Each row comes from the steps of one path. Every step used is in the known rows, and no mark comes twice. Write the path behind each row, first mark first.
Known rows
gesun-fozulun-ziba-netup-nubat: [-341  527  790  -93  -95  491  531    6   53 -252    5  145  115   49
    4 -320  451  128  -45 -270  114  523  272  621 -205   77 -361  -38
   18   40   -6 -591  227  159    5  -59 -103 -679 -480  155  209  -33
 -417  -93  -97]
fitev-fozulun-netup-nubat-nefa: [   0 -127  143 -122 -232  252  579   83 -368 -273 -301   81 -175  177
   -8 -118   78  222 -231 -135  -90  374  664  562  162 -198 -312   24
  268 -263  -99 -218  232  240   61 -708 -252 -440 -506  210   49   62
 -211 -179 -264]
netup-ziba-pake-nefa-gesun-geki: [  51  -11  365  -71 -395  224  130   -7  495   97  187  140  187  343
 -275 -111  323  -16  147  200   93  420   40  660 -193 -501 -257 -179
  216  -11 -180  192  391  169 -290 -424   12 -216 -128  251  155   35
   26 -108   88]
ziba-fozulun-pake-nubat-nefa: [ 142  -54  -27 -422 -298  188  662  135   73  -76 -170  160  162  -27
  168 -201  262  159 -509 -484 -128  503  558  470  -46  -36 -297 -428
   82 -386  104   18  398   75   58 -402  124 -116  -96    5  -63  -45
 -224   -9  217]
nefa-gesun-geki-pake: [-102  314  315 -253 -498 -111   20  124  -66   48  124 -232  286 -288
   91 -179  409  -54  230   54  -36  402  285  663 -247 -305  -32 -145
  -60 -379 -194 -370  359   59 -630 -371  -35 -156 -201 -168  320  113
 -115   72  -32]
fitev-ziba-pake-fozulun-geki-nefa-gesun-fidib-netup-nubat: [-172 -300  478  127 -474  634  149   36  -75 -150  -11  232  577 -206
 -126 -526  192    2 -252 -417  -63  661  175  441 -285 -304 -111 -528
   97 -505 -453  -17  564  -85 -681 -552  121 -227 -244  157  231  -99
  224  253  142]
fitev-fozulun-netup-nubat-nefa-ziba: [  86 -106  116  -55 -374  225  338  188 -332 -293 -291   24 -267  170
   79 -118   62   82 -326  -37 -110  178  707  415  268 -192 -338  197
  382 -190   23 -130  298  179  159 -694 -259 -242 -395  172   76  -90
 -220 -170 -269]
netup-nubat-nefa-gesun-geki-pake-fozulun-ziba: [ 137  171  324  -85 -262  106  303   10 -514 -109   72  -73   44 -317
 -163 -246  578  122  142 -208  317  787  333  740 -190 -167  -43 -161
 -104 -429 -341 -488  522  143 -539 -444   79 -408 -525   52  117  -24
 -164   62 -183]
nubat-nefa-pake-fozulun-netup-ziba: [ 193   66  214 -130 -180  368  311  339 -176 -309  163  141 -447   58
 -117  -37  103  -84 -244 -528   48  333  526  383   32 -119 -108  290
  257 -114 -272  -21  386  188   48 -541  -14 -123 -216  263   79 -311
 -198 -177 -105]
gesun-fidib-nubat-nefa-ziba-pake: [  66  -58   94 -251 -403   50   71  217  273 -283  -23  168  449   82
  413 -168  165 -151 -390 -338 -367  421  332  494   15 -275   29 -102
  500  -87  201 -151  387  -59 -274 -736 -203   -7   69   11  151 -324
  -54   58 -330]
gesun-fozulun-geki-nubat-nefa: [-119  -64  528 -479 -303 -227  296   22    1 -200  -84  257  212 -407
   71 -536  190 -248 -278   33  -72  399  286  511  -70 -405  -84 -268
   -5 -323   14 -480  325 -181 -250 -596   34 -462   44 -172  262  -12
  -47 -256 -232]
fozulun-pake-nefa-gesun-geki: [ -33   25  272 -143 -501  -85  196   72   97  220   90  -83  329 -244
  -59 -243  480   41  121  195   48  470  348  669 -175 -381 -130 -366
    9 -266  -54 -115  361   49 -274 -341   20 -289 -162   16  165   88
  -28 -180  131]
fidib-geki-pake-nefa-nubat: [ 180  475  -60 -353 -429 -357  108  234 -144 -157  101  -92  475 -185
  263 -181  356   18  314  -29  -36  311  472  564 -193 -233 -164  -48
  144 -596 -202 -315  561  -25  -99 -386  -75   52   19 -298   72   72
 -124  128   36]
nubat-nefa-gesun-geki-pake-fozulun-netup-ziba: [ 111   90  371 -234 -164  211  255  216 -280 -112  107   91 -269 -268
 -197  -64  287   12  295 -194  265  533  297  548 -148 -153   -1    5
   87 -168 -401  -79  409  137 -375 -463  125 -228 -438  226   80 -223
   47  -44 -144]
fozulun-geki-nubat-nefa-gesun-fidib-netup: [ -35  -71  176 -478 -193  -78  112  170 -146 -170 -220  230  269 -496
  210 -134  -18 -431  162  -77 -510  508  296  661 -364 -405   37 -156
  301 -459 -414 -363  140 -164 -381 -889   -4 -408   16   62  105 -116
  312  -89 -289]
fozulun-geki-nubat-nefa-gesun-fidib-netup-ziba: [  40   41  209 -414  -95  122  225  258   25 -346 -144  350  101 -276
  105  -16    2 -497  183  -44 -402  609  177  620 -497 -340   71 -109
  402 -270 -461 -159  205 -116 -356 -877  129 -526  -60  195  177 -220
  353  -84 -319]
fitev-fozulun-geki-pake-nefa-ziba-netup-nubat: [  39  263   60  -41 -377  103   59   80 -250  -94 -151  -93  112   90
  241 -417  -38  138 -131 -167   30  185  754  260   97 -137 -362   87
  348 -485 -101  -59  471  -39   49 -292   -3 -224 -245 -157  324 -403
 -167  132  165]
netup-nubat-nefa-ziba-fitev-fozulun-pake: [ 324  119 -171  -71 -510  352  379  301  -69 -268 -191 -122  -20  171
  281 -223  236  184 -681 -244   66  338  785  462  116 -192 -257 -170
  124 -219   77  -80  551   41  -66 -513 -170 -151 -436  182  204 -149
 -406  -38  -57]
nubat-nefa-gesun-fozulun-netup: [ -43 -131  533 -314 -244   63  209  100 -146   15 -123   69   -2 -180
 -151  -50  269  -35   60  127    5  311  298  638 -149 -229 -280  -45
   79  -84  -82 -354  126  105 -121 -522 -174 -186 -315  272 -117   95
  -40 -282 -166]
geki-nefa-gesun-fozulun-netup-ziba: [-116  198  624 -171 -375  330  327  224   22 -169  100  169  -64  -98
 -181   81  363  -21  163  140   52  517   94  341 -272 -113 -234 -134
  -32  164 -249   39  411   23 -307 -233   84 -281 -315  137  181  191
    6 -116 -163]
fidib-netup-nubat-nefa-ziba-fozulun: [ 151   59  -30 -114 -285  256  316   58   53 -186 -230   20  -95   82
  134    4   55 -155 -128 -263 -392  449  600  642   37 -227 -218   44
  371 -307 -144 -272  548  172   64 -752   39 -309 -226  249 -120  -99
 -178  234 -207]
pake-nubat-nefa-gesun-fozulun-netup-ziba-fitev: [ 130  162  242 -562  -58  452  441  133  224 -104 -178  324 -349  195
 -129   39  178   17  -39  -70   20  248  283  480 -205 -219 -500 -138
  209   32 -200   80  258  181  153 -217 -113  -68 -405  458 -104 -110
 -128 -216  -45]
ziba-pake-nefa-gesun-nubat: [ 112  142   57 -256 -439    9  334   41  140  109   62  103  482  226
  -81 -199  230   -1  -51  -65  -99  282  355  536 -383 -387 -323 -113
  293 -318  -83   82  317  -11 -277 -472  -79  165 -130   62  250   47
 -112 -173  -35]
netup-nubat-nefa-gesun: [ -17  -64  150  -81 -448   14  304  -87  -99  -47  -79 -116   63  117
  -67 -103  282  100 -155   76 -138  495  486  676 -273 -375 -297 -150
  227 -468 -274 -228  418  165 -300 -694 -202 -279 -382   65   24  243
 -156  -84  -88]
nubat-nefa-gesun-geki-pake-fozulun-ziba-netup: [ 152  392  457 -196  -85  212  153   99 -277   76   98   75   -8 -414
   37 -137  408  119  279 -366  310  515  370  623 -109   48 -137  103
  -17 -243 -523 -366  264   10 -232 -163   33 -222 -407  152   38 -211
 -194   -9  114]
gesun-nubat-nefa-ziba-pake-fozulun: [ 230   53  183 -243 -416  112  343  170  115 -117   67  246  269   15
   71 -427  152 -116 -524 -547  -19  247  489  417   30 -243 -196   54
  272 -281   96    8  495  -91 -265 -524  -50  261  -42   61  307 -258
 -277 -128 -103]
fidib-netup-ziba-pake-fozulun-geki-nefa-nubat: [  66  271  530 -166 -370  505  453  312   91 -230   86  492  346 -128
    9 -253   16 -256 -147 -729   36  591  169  373 -225 -148 -124 -314
  -13 -241 -367   44  691  -78 -623 -312  332 -197   39   97  342  -13
  107  104  233]
fozulun-pake-nubat-nefa-ziba: [  58   65  150 -314 -565  -95  335  287    8 -144  -72  152  146  -83
  306 -289  346  -43 -639 -298  -18  286  606  310   96  -64 -297 -216
  265 -309  319   19  426    3  118 -334   15    1   42 -177  140 -165
 -256 -154  125]
fidib-nubat-nefa-ziba: [ 128  190   28 -215 -478 -120  247  175  164 -220  -90   60  189  -99
  377 -115  139 -202 -374  -95 -348  214  695  457   41 -234  -34   39
  443 -203   56 -263  508  -16  -75 -631  -73  -82  -60  -45  194 -155
 -255  -19 -211]
geki-pake-nubat-nefa-gesun-fidib-netup: [ 111  224 -116 -547 -145  -77  156  228 -298  -72 -229  121  366 -223
  316  125  181 -207  335 -452 -350  620  377  655 -283 -139 -106 -146
  428 -599 -255 -300  250   83 -215 -573   30  -35 -101    8  -30 -155
   91  206 -145]
pake-nefa-ziba-fozulun-netup-nubat: [  45   23  -60  -11 -364  307  363   51   -3 -106 -124  -64 -305  178
  -74 -143   37  143  -74  -57 -288  178  642  318   71 -229 -383  147
  316 -134  -67   51  456  190  337 -562   27 -199 -267  153  -50 -236
 -188  -46 -181]
gesun-nubat-nefa-pake-fozulun: [ 254  205  -49 -381 -231  -59  337  131 -176 -103  130   73   53 -129
  101 -284  204 -174 -284 -589 -175  379  624  495  -32 -304  -75  155
  255 -588 -186 -225  455  -43 -192 -528 -165  137  -66  -75  320 -140
 -336 -116 -145]
geki-nubat-nefa-pake: [ 102  206  -15 -349 -438 -214  122  231 -261 -276  125    5 -108  -89
  271 -126  235 -219 -265 -236 -182  298  510  335   -9 -375  -24  153
  301 -421 -201 -345  386  -33    2 -703 -175  -84   93 -275  203    8
 -271 -167 -288]
geki-nubat-nefa-gesun-fozulun-netup-ziba-fitev: [ 135  294  248 -474 -114  390  419  278   16 -303  -61  245 -418  -35
  -74   44  192 -105   86   58   78  273  246  390 -353 -281 -191  -12
  155  164 -358 -146  292   21    9 -495  -44 -219 -436  391   32 -112
  -95 -309 -394]
gesun-fozulun-pake-nubat-nefa-ziba-fitev: [ 156  198  164 -504 -415  112  286  249  246  -82 -107  158  109  -94
  288 -349  393  -33 -587 -314   88  272  487  386  112 -162 -353 -344
   55 -139  347 -127  494  -39  121 -112  -47   57  -73   40   93 -235
 -369 -107   66]

Write each row's path
[ 280  256 -121 -444 -465  176  328   96   90   13 -159   52  256 -170
  195 -217    5   24 -279   23 -343  259  575  399 -201 -385 -328 -221
 -125 -448 -497  216  414 -329 -590 -295 -134   76 -241  -37  541  180
 -116  -37   57] => ziba-fitev-fozulun-geki-nefa-gesun-nubat
[-191 -570  445 -179 -230  395  126  -10 -252 -278    2   85  237  -31
 -209 -285  257  320   31 -257  -71  614  144  816 -174 -320 -260 -352
  142 -339 -203  -60  371  151 -481 -669 -412 -177 -398  357 -365  -18
  238  189 -150] => ziba-pake-fozulun-netup-nubat-nefa-gesun-fidib-geki
[ 404  373 -177 -433  -85  621  786  451  134 -321 -339  401   35  216
  265   84   68  -53 -340 -606  -14  458  669  586  -23   -5 -259 -288
  286 -134  -82   48  407  180  153 -318  164 -274 -384  501  111 -220
 -253   47  120] => fidib-netup-ziba-fitev-fozulun-pake-nubat-nefa
[  26 -231   29 -319 -185   68   45  187 -686 -405 -209 -160  197  -95
  110    1  298  277  318   76 -115  625  373  764 -154 -188 -144 -156
  231 -515 -237 -250  267   95 -367 -742 -422 -238 -523  102 -206   18
  204  294 -354] => fitev-fozulun-netup-nubat-nefa-gesun-fidib-geki-pake
[ 123  -23   -7 -569 -335  -64   66  232 -231 -328 -116   60 -116 -148
  278  -97  185  125 -115 -173 -173  168  546  373  198   -1 -362   -7
  230 -377   44   69  461   26  260 -372  -90  169  -26 -115 -347 -248
  -46  350  -56] => fidib-geki-pake-nubat-nefa-ziba-fozulun-netup
[  35  286  397 -102 -170  279  208   62 -512 -292   87  -50  146 -237
    7 -173  460  357  159 -309  305  614  473  713 -319  126 -282  -69
   27 -452 -502 -364  519   72 -260 -226 -107 -275 -605  147 -226  -75
 -161  337  103] => fidib-geki-pake-fozulun-ziba-netup-nubat-nefa-gesun
[ 102  225 -160  -62 -412  151  261  185 -334 -193  -43 -196 -230   83
   47 -125  128  179   23 -205  -83  306  662  221   -2  -90 -237  139
  261 -241  -40  -51  560  142  191 -524  158 -113 -296  -57   10 -370
 -189  145 -277] => geki-pake-nefa-ziba-fozulun-netup-nubat
[ 249  188  186 -294 -299   37  170  319 -408 -519  204  105   40 -408
  106 -232  404 -134 -187 -302   19  368  459  560  -14 -160  -18  121
    8 -367 -285 -450  485  -47  -61 -510  -90 -144  -28  -27   -5  -59
 -252   31 -172] => fidib-geki-nubat-nefa-pake-fozulun-ziba
[ -24  -99  100  134 -327  471  161   62   88  -74  -90  126  518  294
 -115 -214  278  -16   68 -103 -103  469  253  617 -353 -380 -198 -210
  563 -353 -262 -148  309  190  -39 -740  -43 -181 -318  362   28 -161
   62   57  -59] => fitev-ziba-pake-nefa-gesun-fidib-netup-nubat
[-230 -130  717 -379 -698   10    4   28  257  -58   44  334  450  -82
  123 -584  259 -104 -601 -183   -9  323   82  178  215 -293 -451 -487
  -73 -208  350  135  589 -193 -355  -23   46   20  323 -357  306   15
  -32   80  192] => gesun-fozulun-geki-nefa-ziba-pake-nubat
[ 407  240 -185 -167 -355   61  230  214  -17  -20  -79   -3  300 -125
  107 -447  157  -35 -207 -124   55  126  567  204 -266 -177 -169  -54
  158 -652 -335 -132  432 -136   88 -553  263  151   -3 -190  253 -294
 -123  -79  310] => fitev-ziba-fozulun-geki-pake-nefa-nubat
[ -61  179  243 -319 -318  486  302  229  236 -192   -3  433  389  197
  109  166  199 -149  151 -451 -314  735  -37  440 -318 -170 -252 -364
  347 -130 -284  298  434   66 -396 -318  122 -102  -11  136  131   57
  193  248    1] => geki-nefa-gesun-fidib-netup-ziba-pake-nubat
[  40   -8  121 -266 -319  207   95  205  280 -372  173  192  449  146
  -48  -96  286  -47  293  172 -178  469  -38  584 -481 -444 -115 -231
  354 -129 -250  171  409  -30 -281 -636  -75 -121  -20  141   26  -52
  237   82 -162] => netup-ziba-pake-nefa-gesun-fidib-geki-nubat
[ -24  241  320 -250 -271  263  271  143  176 -100   71  358  161   90
 -129   -6  214 -315  489   28  -10  464   30  610 -300 -499  -56 -190
  398  -37 -297  -72  433  132 -203 -538  187 -372 -108  281  136  -14
  158  -10 -187] => fidib-netup-ziba-pake-nefa-gesun-geki-nubat
[-245  297  488 -174 -342  -84  -65  -51  -93  -37   40  -40  167  -84
  134 -581  221   33    1  -98  161  365  439  315  -20 -182 -322  -90
  217 -363   90 -295  553  -90   -3 -120   40 -353 -146 -255  247 -420
 -127  132   11] => gesun-fozulun-geki-pake-nefa-ziba-netup-nubat
